Here is a tiny trained network, its code and every weight. The questions are about switching its units off for an input and a target symbol, where a switched-off unit gives its printed mean instead of its output.

import numpy as np


def w(rows, s, z=0):
    codes = np.array(rows[::2]) - 128.0
    scale = np.full(codes.shape[1], s)
    scale[-1] = z or s
    return codes * scale


def norm(h):
    return h / np.sqrt((h * h).mean(-1, keepdims=True) + 1e-5)


def f(y):
    return np.maximum(y, 0)


def softmax(a):
    e = np.exp(a - a.max(-1, keepdims=True))
    return e / e.sum(-1, keepdims=True)


def log_softmax(a):
    a = a - a.max(-1, keepdims=True)
    return a - np.log(np.exp(a).sum(-1, keepdims=True))


def net(x, mask):
    ids = ['βδεζθστφω'.index(c) for c in x.split()]
    T = len(ids)
    res = E[ids] + P[:T]
    u = 0
    for l in range(3):
        q, k, v = (norm(res) @ M[l].T for M in (Q, K, V))
        z = softmax(np.where(np.tri(T) > 0, q @ k.T / 3**0.5, -1e9)) @ v
        res = res + np.where(mask[u], z, O[l][:, -1]) @ O[l][:, :-1]
        u += 1
        y = f(norm(res) @ A[l][:, :-1].T + A[l][:, -1])
        res = res + np.where(mask[u : u + 12], y, B[l][:, -1]) @ B[l][:, :-1]
        u += 12
    return log_softmax(norm(res)[-1] @ U[:, :-1].T + U[:, -1])


Q, K, V, O, A, B = {}, {}, {}, {}, {}, {}
E = w([
[129,90,113,58,158,100],'β',
[170,60,110,193,126,160],'δ',
[224,73,161,74,123,118],'ε',
[5,139,127,86,136,138],'ζ',
[121,204,103,68,192,122],'θ',
[93,118,129,68,213,183],'σ',
[240,78,130,106,110,79],'τ',
[83,96,158,152,87,109],'φ',
[108,162,144,173,65,75],'ω',
],0.016)
P = w([
[120,106,49,135,97,175],'0',
[99,193,222,116,153,11],'1',
[81,104,77,160,83,130],'2',
[140,158,174,115,125,113],'3',
[116,91,96,170,103,118],'4',
[128,163,169,128,128,125],'5',
[136,82,108,173,111,126],'6',
[120,169,168,139,125,134],'7',
[96,101,87,186,105,122],'8',
],0.013)
Q[0] = w([
[196,206,140,153,155,190],'0.h0',
[105,96,51,66,148,2],'0.h0',
[69,117,178,50,116,37],'0.h0',
],0.0069)
K[0] = w([
[184,225,33,182,214,185],'0.h0',
[91,134,87,43,90,2],'0.h0',
[130,146,82,69,92,144],'0.h0',
],0.0057)
V[0] = w([
[179,124,45,228,129,246],'0.h0',
[108,156,97,14,30,31],'0.h0',
[149,172,67,59,2,226],'0.h0',
],0.0053)
O[0] = w([
[142,43,212,126,212,18,16],'0.h0',
[101,135,126,196,156,222,253],'0.h0',
[87,215,114,133,254,16,117],'0.h0',
],0.0072,0.0038)
A[0] = w([
[89,119,108,73,127,123,130],'0.n0',
[92,106,122,199,112,133,14],'0.n1',
[189,76,116,130,70,113,182],'0.n2',
[127,140,254,149,75,113,138],'0.n3',
[128,193,79,189,120,73,138],'0.n4',
[132,175,170,91,97,130,253],'0.n5',
[130,160,185,24,130,149,77],'0.n6',
[181,224,156,172,134,148,40],'0.n7',
[76,124,166,43,205,109,54],'0.n8',
[111,141,101,63,31,126,117],'0.n9',
[163,217,144,47,99,106,41],'0.n10',
[96,155,124,106,154,169,126],'0.n11',
],0.01,0.0034)
B[0] = w([
[166,166,172,195,85,144,170],'0.n0',
[129,119,86,41,128,153,212],'0.n1',
[80,152,74,99,151,185,214],'0.n2',
[225,67,178,153,172,136,254],'0.n3',
[149,73,48,133,151,212,200],'0.n4',
[148,138,148,126,210,213,228],'0.n5',
[131,136,189,130,133,185,174],'0.n6',
[111,82,152,99,62,83,169],'0.n7',
[66,151,113,78,109,132,174],'0.n8',
[88,94,156,148,165,68,222],'0.n9',
[206,102,138,163,2,74,179],'0.n10',
[125,146,158,97,95,130,196],'0.n11',
],0.0075,0.0057)
Q[1] = w([
[46,32,2,130,103,216],'1.h0',
[50,137,71,138,180,106],'1.h0',
[94,138,18,87,38,119],'1.h0',
],0.0069)
K[1] = w([
[80,178,50,83,177,24],'1.h0',
[76,248,146,61,153,80],'1.h0',
[88,66,137,170,251,35],'1.h0',
],0.011)
V[1] = w([
[211,107,9,90,150,228],'1.h0',
[162,32,66,141,71,174],'1.h0',
[67,3,206,53,79,109],'1.h0',
],0.0057)
O[1] = w([
[204,154,115,58,149,174,255],'1.h0',
[176,110,81,205,162,53,194],'1.h0',
[102,206,134,142,254,139,137],'1.h0',
],0.0087,0.0047)
A[1] = w([
[173,92,161,135,152,117,105],'1.n0',
[161,79,178,98,149,66,102],'1.n1',
[79,194,82,145,60,73,148],'1.n2',
[141,202,121,84,64,112,194],'1.n3',
[166,116,142,111,177,187,180],'1.n4',
[183,22,87,179,96,80,114],'1.n5',
[132,170,46,65,140,109,143],'1.n6',
[68,174,136,98,53,55,250],'1.n7',
[138,2,149,139,91,121,187],'1.n8',
[187,121,222,197,133,161,188],'1.n9',
[121,194,101,162,157,117,135],'1.n10',
[122,92,82,212,139,191,231],'1.n11',
],0.0095,0.0016)
B[1] = w([
[115,177,142,120,150,67,177],'1.n0',
[111,117,85,22,137,78,159],'1.n1',
[186,2,165,135,178,79,141],'1.n2',
[128,73,134,103,57,201,172],'1.n3',
[76,185,219,173,111,138,234],'1.n4',
[23,104,157,143,87,79,205],'1.n5',
[123,61,119,215,108,167,187],'1.n6',
[221,88,90,164,42,109,146],'1.n7',
[136,109,150,94,151,136,209],'1.n8',
[192,120,148,168,68,39,237],'1.n9',
[124,83,207,149,173,195,152],'1.n10',
[198,114,226,60,147,98,254],'1.n11',
],0.0079,0.0076)
Q[2] = w([
[131,247,128,73,88,77],'2.h0',
[164,192,164,164,141,63],'2.h0',
[180,150,121,114,123,94],'2.h0',
],0.013)
K[2] = w([
[157,156,250,144,54,146],'2.h0',
[146,102,210,107,147,150],'2.h0',
[142,117,142,113,109,138],'2.h0',
],0.016)
V[2] = w([
[246,119,86,181,205,185],'2.h0',
[53,77,103,222,85,154],'2.h0',
[109,191,154,140,178,208],'2.h0',
],0.011)
O[2] = w([
[254,194,194,124,117,50,254],'2.h0',
[67,146,137,214,75,81,221],'2.h0',
[133,93,225,97,130,161,11],'2.h0',
],0.0085,0.0022)
A[2] = w([
[119,84,236,137,104,117,146],'2.n0',
[101,176,112,26,189,122,22],'2.n1',
[41,95,180,200,69,139,111],'2.n2',
[73,254,123,109,132,176,251],'2.n3',
[185,135,126,32,74,177,115],'2.n4',
[193,137,153,103,110,75,56],'2.n5',
[133,89,167,176,179,79,136],'2.n6',
[217,131,112,208,90,246,187],'2.n7',
[244,82,151,83,152,122,198],'2.n8',
[195,133,70,34,111,88,14],'2.n9',
[233,203,120,57,200,46,236],'2.n10',
[128,91,106,66,204,185,236],'2.n11',
],0.0096,0.0029)
B[2] = w([
[149,152,81,154,128,148,251],'2.n0',
[156,136,200,46,102,189,130],'2.n1',
[165,190,143,87,153,131,203],'2.n2',
[104,51,48,169,104,78,151],'2.n3',
[165,89,135,208,177,131,186],'2.n4',
[87,163,81,111,105,152,184],'2.n5',
[131,106,156,179,180,156,200],'2.n6',
[117,128,157,97,154,84,207],'2.n7',
[99,94,87,142,143,119,225],'2.n8',
[111,184,137,163,169,200,145],'2.n9',
[91,136,90,91,90,159,210],'2.n10',
[136,164,132,82,113,10,140],'2.n11',
],0.011)
U = w([
[144,244,164,146,75,134,74],'β',
[109,67,90,87,174,27,132],'δ',
[208,151,98,43,178,133,1],'ε',
[22,133,134,190,81,145,117],'ζ',
[154,49,135,131,55,166,129],'θ',
[82,98,163,55,170,155,194],'σ',
[137,154,8,136,132,133,185],'τ',
[101,138,120,194,243,149,163],'φ',
[136,138,88,178,59,12,102],'ω',
],0.014,0.0029)

Each question gives the input, a string of symbols that net reads in full, and the target symbol t.
The units are the heads (3 rows each of Q, K, V and O) and the neurons (one row each of A and B). Each row of codes is followed by its name. A weight is (code - 128) times the scale printed after its matrix; where a second scale follows, it is the last column's (O, A, B and U).
mask holds one flag per unit, layer by layer, with each layer's heads first. A switched-off unit (its flag False) gives its mean, the last column of its rows in O or B, instead of its output. The means were averaged over made-up inputs and are rounded, as every weight is.
A unit's drop is (log p(t) with every unit on - log p(t) with that unit switched off) / (log p(t) with every unit on - log p(t) with every unit switched off).
The circuit of an input: a set's keep is (log p(t) with only the set's units on - log p(t) with every unit switched off) / (log p(t) with every unit on - log p(t) with every unit switched off). Starting from the 12 units with the biggest drops (on a tie, the unit counted first), units are removed one at a time, each time the one whose removal leaves the highest keep (on an exact tie, the one counted first), for as long as the keep stays at least 0.8.
units of the circuit, in order: the units of the circuit, biggest drop first
top k neurons: the k neurons with the biggest drops, biggest first
top k neurons in layer l: the k neurons of layer l with the biggest drops, biggest first
input β ω φ φ ε θ, target θ: top 2 neurons => 0.n10, 0.n6
input φ φ φ ω φ ω β ε β, target φ: units of the circuit, in order => 1.h0
input θ β φ φ φ φ β ε φ, target θ: units of the circuit, in order => 0.h0, 1.h0
input φ δ θ σ, target σ: top 2 neurons => 0.n8, 2.n3
input ζ τ β φ β φ φ φ β, target ζ: units of the circuit, in order => 2.h0, 0.n3
input ω ε φ, target ω: top 2 neurons => 1.n5, 0.n4
input ζ φ δ θ θ φ φ, target ζ: top 2 neurons => 0.n5, 1.n7
input β φ θ, target β: top 2 neurons in layer 0 => 0.n5, 0.n3
input φ φ τ θ φ φ, target φ: top 3 neurons in layer 2 => 2.n6, 2.n8, 2.n0
input φ φ φ φ ε ε φ ω, target ω: units of the circuit, in order => 1.n9, 0.n7
input β ω φ β θ σ, target σ: top 4 neurons => 0.n6, 1.n5, 2.n1, 0.n5
input σ σ σ τ β φ θ φ, target θ: top 3 neurons => 1.n9, 0.n3, 2.n7
input β θ θ τ θ ζ φ, target β: top 3 neurons in layer 0 => 0.n5, 0.n3, 0.n1
input θ φ ε φ, target ε: units of the circuit, in order => 2.h0
input ω σ β θ φ, target ω: top 2 neurons => 1.n5, 0.n6
input φ φ φ ζ φ β, target β: top 2 neurons => 0.n10, 1.n9
input τ φ ω θ ω φ φ φ σ, target τ: top 2 neurons => 0.n2, 1.n11
input ω τ τ φ ε, target ω: top 2 neurons => 1.n5, 0.n4
input β θ φ ω δ τ φ φ θ, target β: top 3 neurons => 1.n6, 1.n11, 0.n5
input β δ ζ, target β: top 2 neurons in layer 2 => 2.n2, 2.n8
input τ ε τ, target τ: top neuron => 0.n2
input ζ τ φ θ φ τ θ θ ω, target ζ: top 2 neurons => 0.n4, 0.n5
input τ θ ε φ φ ζ θ, target τ: top 2 neurons in layer 0 => 0.n5, 0.n2
input β θ β φ φ φ φ β σ, target β: top 2 neurons in layer 1 => 1.n6, 1.n11
input φ θ τ σ φ τ φ β, target β: top 4 neurons in layer 0 => 0.n0, 0.n6, 0.n10, 0.n2
input ζ ε τ δ β τ φ, target ζ: top 2 neurons in layer 0 => 0.n1, 0.n5
